Moves between nodes:
~: DP->GD, SQ->TM, TC->MS, DQ->QM, RH->HC, BM->FC, DT->HT, JD->PQ, GM->DQ, HC->DD, HP->CQ, SN->DZ, ZT->BZ, JR->JL, NJ->LC, FT->BF, CQ->PB, NF->RH, LZ->HS, JN->DT, QC->LZ, QZ->FT, LC->DT, HT->PQ, SD->JR, ZH->BF, MC->LF, PQ->JJ, BP->HR, GT->NS, TR->PH, PB->DP, LF->RR, QQ->HZ, QL->TQ, QM->TB, CL->NF, ML->MQ, RR->GH, QT->DN, MP->ZD, FM->CT, SC->NT, CZ->ZD, ZG->JN, BZ->PM, DD->DN, HD->TR, MQ->ZH, NT->TM, BB->JP, TL->ML, FG->CZ, PM->BD, NZ->SC, TQ->PB, FR->QC, HJ->MR, BH->HR, DN->ZT, JJ->RJ, SB->FR, SM->SN, JL->GM, MR->BB, BD->HZ, QS->RP, HR->DD, RN->QQ, RJ->LF, ZD->DZ, HQ->HP, PH->MQ, RM->RJ, MS->RH, RP->LL, ZC->BZ, GD->SM, HS->HD, LL->ZG, TM->SB, CC->BH, BF->CL, FC->RJ, TB->BP, CT->QS, FH->MC, DZ->GT, NS->NJ, JP->FH, GH->RN, FZ->TL, HZ->HP
^: DP->DZ, SQ->NF, TC->BF, DQ->RH, RH->DN, BM->JL, DT->FH, JD->HQ, GM->BP, HC->DD, HP->GD, SN->NJ, ZT->MQ, JR->DQ, NJ->TQ, FT->FZ, CQ->RR, NF->NZ, LZ->PH, JN->JP, QC->TR, QZ->RP, LC->RM, HT->RJ, SD->ZC, ZH->FT, MC->HJ, PQ->HP, BP->QT, GT->NS, TR->TC, PB->SN, LF->QQ, QQ->ZD, QL->LF, QM->DN, CL->FR, ML->TM, RR->HZ, QT->BZ, MP->BM, FM->LL, SC->QZ, CZ->MP, ZG->BB, BZ->TB, DD->ZC, HD->ZH, MQ->SQ, NT->FM, BB->JD, TL->ZC, FG->BD, PM->DP, NZ->SB, TQ->RR, FR->HD, HJ->PB, BH->SD, DN->FR, JJ->CQ, SB->QS, SM->NS, JL->FR, MR->MC, BD->HR, QS->JN, HR->RM, RN->CZ, RJ->RN, ZD->CC, HQ->DP, PH->MS, RM->MP, MS->CL, RP->TC, ZC->LZ, GD->GT, HS->MQ, LL->MR, TM->CT, CC->FC, BF->TL, FC->FR, TB->DD, CT->ZG, FH->JJ, DZ->LC, NS->GT, JP->PQ, GH->FG, FZ->TR, HZ->PM

In the rows, 25 stands for zero.

The rows follow the links: the fewer symbols apart two nodes are, the more alike their rows tend to be.

Each row, then its node:
17 49 25 28 17 21 24 14 27 25 24 34 25 25 32 26 20 29 27 25 30 15 25 24 32 22 29 32 24 31 32 33 23 18 14 23 30 30 30 37 24 15
node: TL
16 48 28 29 18 25 23 15 31 27 28 32 26 23 35 29 18 29 26 24 30 15 23 24 33 19 33 33 23 26 35 33 23 18 16 23 31 30 27 36 27 17
node: BF
16 14 21 18 26 30 17 30 36 32 27 21 32 24 34 31 12 30 18 27 21 28 27 18 25 30 22 21 33 21 19 20 18 16 23 27 10 12 38 19 24 32
node: NS
34 32 20 26 14 10 25 24 23 25 12 31 22 30 21 14 33 18 22 30 32 13 31 22 25 24 18 22 34 40 24 30 16 29 13 25 23 28 32 35 22 21
node: ZT
19 23 27 24 31 24 27 21 19 19 36 29 19 31 32 22 25 32 32 32 21 41 17 32 14 32 15 27 9 18 24 15 32 28 29 30 26 29 23 14 19 23
node: HT
32 25 24 26 27 37 26 24 29 24 16 25 34 12 16 27 31 18 24 21 19 23 27 28 15 26 38 39 16 30 25 39 36 19 33 27 17 22 20 21 25 29
node: FM
30 16 26 24 33 24 31 22 19 24 25 17 7 23 18 27 20 24 23 11 29 25 14 22 38 22 14 21 27 23 15 21 31 18 34 19 38 28 13 20 28 22
node: RN
19 10 25 22 30 30 17 31 37 35 27 18 31 24 34 32 14 30 19 24 22 30 25 21 24 28 22 19 37 16 20 21 17 17 19 24 14 16 35 19 26 34
node: SN
27 14 24 22 28 21 21 26 30 35 19 22 18 28 32 22 19 32 21 23 24 30 19 24 15 35 7 25 37 27 9 25 22 13 16 25 14 21 37 21 19 28
node: DP
29 37 21 25 14 29 24 24 32 25 14 28 36 15 17 27 29 15 20 22 25 11 33 21 30 20 41 32 27 35 31 39 25 24 26 23 22 22 24 33 27 24
node: NF
18 17 21 15 28 27 31 24 20 16 32 21 17 26 20 31 18 28 23 22 28 26 20 20 44 26 21 19 16 21 24 12 28 25 40 23 32 18 14 13 29 20
node: MP
20 16 29 25 33 26 30 24 16 21 37 20 13 28 26 27 20 31 28 22 25 36 16 27 30 24 17 20 16 14 22 12 30 27 35 22 37 28 14 16 26 22
node: RJ
24 21 32 29 34 23 27 23 19 25 36 27 16 31 35 20 29 32 34 28 20 40 16 35 9 29 13 23 18 15 23 18 32 28 22 26 29 33 23 18 19 24
node: JJ
18 22 19 16 16 17 26 30 17 14 30 27 28 33 18 23 25 21 22 36 29 21 34 19 37 24 25 12 20 28 31 11 15 42 31 27 28 21 24 23 26 22
node: SD
32 14 35 35 33 27 20 30 28 37 26 14 21 19 25 26 26 22 22 10 24 26 22 28 22 15 28 17 42 12 25 28 23 25 21 17 34 31 19 29 30 31
node: QL
32 15 35 36 36 27 24 29 24 36 29 16 17 21 24 26 28 21 25 9 26 29 20 29 23 16 24 16 37 12 25 23 26 24 24 17 37 33 15 27 30 30
node: LF
38 21 22 24 27 16 30 21 18 26 12 22 8 25 16 18 26 23 22 17 31 21 20 23 28 28 6 24 34 35 9 28 26 16 24 22 26 27 23 25 23 22
node: BD
25 35 20 24 12 10 25 24 18 21 19 33 23 35 23 18 27 21 24 34 34 14 32 20 30 24 20 17 28 36 27 22 13 32 16 26 26 28 30 35 22 19
node: ZC

Each walk starts at a row. The symbols on each line, taken left to right, move it on to the next node.
Each answer is a row, close to the row of the node it stands for.
new walk
32 27 22 24 25 36 26 23 30 23 13 25 33 11 16 26 31 19 20 19 20 19 28 25 22 25 38 41 19 31 23 40 36 17 32 27 17 20 20 24 26 28
^ ^ ^ ^ ~ ^: 31 15 28 28 34 22 30 23 21 28 24 16 8 23 19 28 21 25 22 10 29 25 16 24 34 20 13 21 32 21 14 22 30 16 30 16 37 28 13 22 30 23
~ ^ ^ ^ ^ ^: 17 13 19 15 29 25 31 27 17 17 34 20 16 30 20 28 17 28 23 26 26 30 19 21 39 28 16 18 16 21 21 9 25 27 39 25 30 20 18 14 28 24
new walk
34 20 24 24 30 21 33 21 21 24 17 18 7 23 18 24 22 25 21 12 31 22 16 22 36 24 10 23 30 30 12 25 30 14 31 18 34 26 17 23 26 21
^ ^ ^ ~ ~ ~ ~: 36 19 28 28 34 22 30 22 20 29 20 18 6 21 17 26 24 22 22 7 30 23 17 22 33 21 14 21 34 25 13 25 29 14 28 18 35 27 14 23 28 23
~ ~ ^ ^ ^ ~ ^ ^: 26 16 24 20 31 24 32 21 17 18 25 17 9 24 17 30 18 26 22 15 28 24 17 20 43 24 15 22 21 24 16 18 32 18 37 20 35 22 15 18 29 22
new walk
20 15 20 18 27 26 20 26 32 30 22 22 25 26 34 28 15 32 21 28 22 29 23 21 19 34 12 23 33 25 14 22 19 13 18 28 9 16 40 18 20 29
~ ~ ^ ^ ~ ^ ^ ~: 11 10 24 16 29 31 22 29 27 24 36 20 26 28 33 32 13 33 25 28 20 37 22 22 25 32 20 19 21 14 21 11 24 23 31 27 18 14 29 14 26 30
^ ^ ~ ^ ^ ^ ~ ~: 14 45 28 27 16 18 23 16 25 22 28 32 24 31 35 25 19 32 27 30 32 17 24 22 35 20 28 24 23 27 34 23 17 25 13 24 33 30 31 37 25 15
new walk
23 26 24 25 28 32 27 23 22 19 31 32 31 24 28 23 30 27 32 32 15 37 23 34 8 31 30 36 7 22 27 26 37 29 32 32 17 26 24 17 19 26
^ ^ ~ ^ ~ ^ ~ ~ ^ ~: 18 10 26 21 28 31 15 33 37 36 29 15 32 23 34 31 15 29 19 22 22 29 25 21 24 28 24 18 38 14 23 21 17 19 22 23 16 16 33 19 27 34
^ ~ ~ ^ ^ ~ ^ ^ ^: 33 16 32 36 36 21 22 26 26 36 24 20 13 26 31 21 26 28 27 16 23 34 16 30 13 26 12 20 38 16 18 26 25 19 16 22 27 33 26 22 22 28
new walk
28 39 22 26 19 30 26 18 31 24 13 29 33 14 19 27 28 21 21 21 24 11 28 23 27 21 37 39 22 37 28 42 29 15 24 24 21 24 25 32 24 22
~ ~ ~ ^ ~ ~ ^ ^: 17 44 25 27 15 27 21 20 31 23 28 30 33 22 29 31 21 22 26 26 28 12 29 22 36 17 41 29 22 27 39 30 20 25 20 22 31 27 25 35 28 18
^ ^ ~ ^ ^ ~ ^ ~ ~ ^: 14 48 28 28 17 19 22 16 29 24 29 30 26 27 37 27 19 30 29 28 30 17 23 23 33 18 30 27 24 27 36 27 20 22 13 23 33 30 30 38 25 16
new walk
31 14 33 34 33 26 18 32 31 39 25 14 23 21 27 27 23 24 21 11 26 28 22 26 21 19 26 15 44 12 25 27 21 21 18 18 28 27 23 25 29 33
~ ^ ^ ~ ^ ~ ~ ~: 37 17 32 36 35 23 25 28 25 36 21 15 11 22 22 24 25 24 23 9 28 25 18 27 22 20 18 20 41 19 17 27 27 18 20 17 35 32 19 27 28 27
^ ^ ~ ^ ^ ^ ^ ^ ^: 11 35 21 20 15 24 26 24 23 17 33 28 31 27 26 30 21 23 26 31 30 19 30 22 40 19 38 22 16 23 39 17 19 35 29 24 32 22 22 30 28 19
new walk
16 22 28 24 30 29 28 23 21 20 38 27 26 29 33 22 25 32 33 34 19 41 21 31 12 33 22 26 8 17 27 18 31 31 30 31 22 25 24 15 20 26
~ ^ ^ ~ ~ ^ ~ ~: 38 20 27 27 32 18 29 22 22 29 15 20 7 24 21 20 27 24 23 14 30 22 17 25 25 26 8 23 37 29 10 28 27 13 20 21 27 29 23 24 23 23
~ ^ ~ ^ ^ ^ ^: 15 13 21 18 26 29 18 29 34 30 26 20 31 25 34 31 12 30 18 28 21 29 25 18 26 32 21 22 31 22 18 20 17 15 22 27 8 12 38 17 23 30
new walk
30 12 33 32 33 26 17 31 33 40 25 15 24 25 31 25 23 24 23 15 21 31 22 28 14 23 23 18 44 12 22 28 21 20 17 19 24 27 28 26 26 35
^ ~ ^ ~ ~ ~ ^ ^ ~: 17 13 23 19 26 30 18 29 36 32 27 20 31 24 33 30 15 32 20 26 22 27 27 20 24 32 20 21 34 21 18 21 17 16 20 27 10 14 38 19 24 31
^ ~ ~ ^ ^ ~ ^: 15 18 19 15 24 26 31 25 18 14 33 21 19 29 20 28 17 28 23 28 27 28 23 18 43 24 24 18 14 22 25 8 25 30 40 23 32 19 16 17 28 22
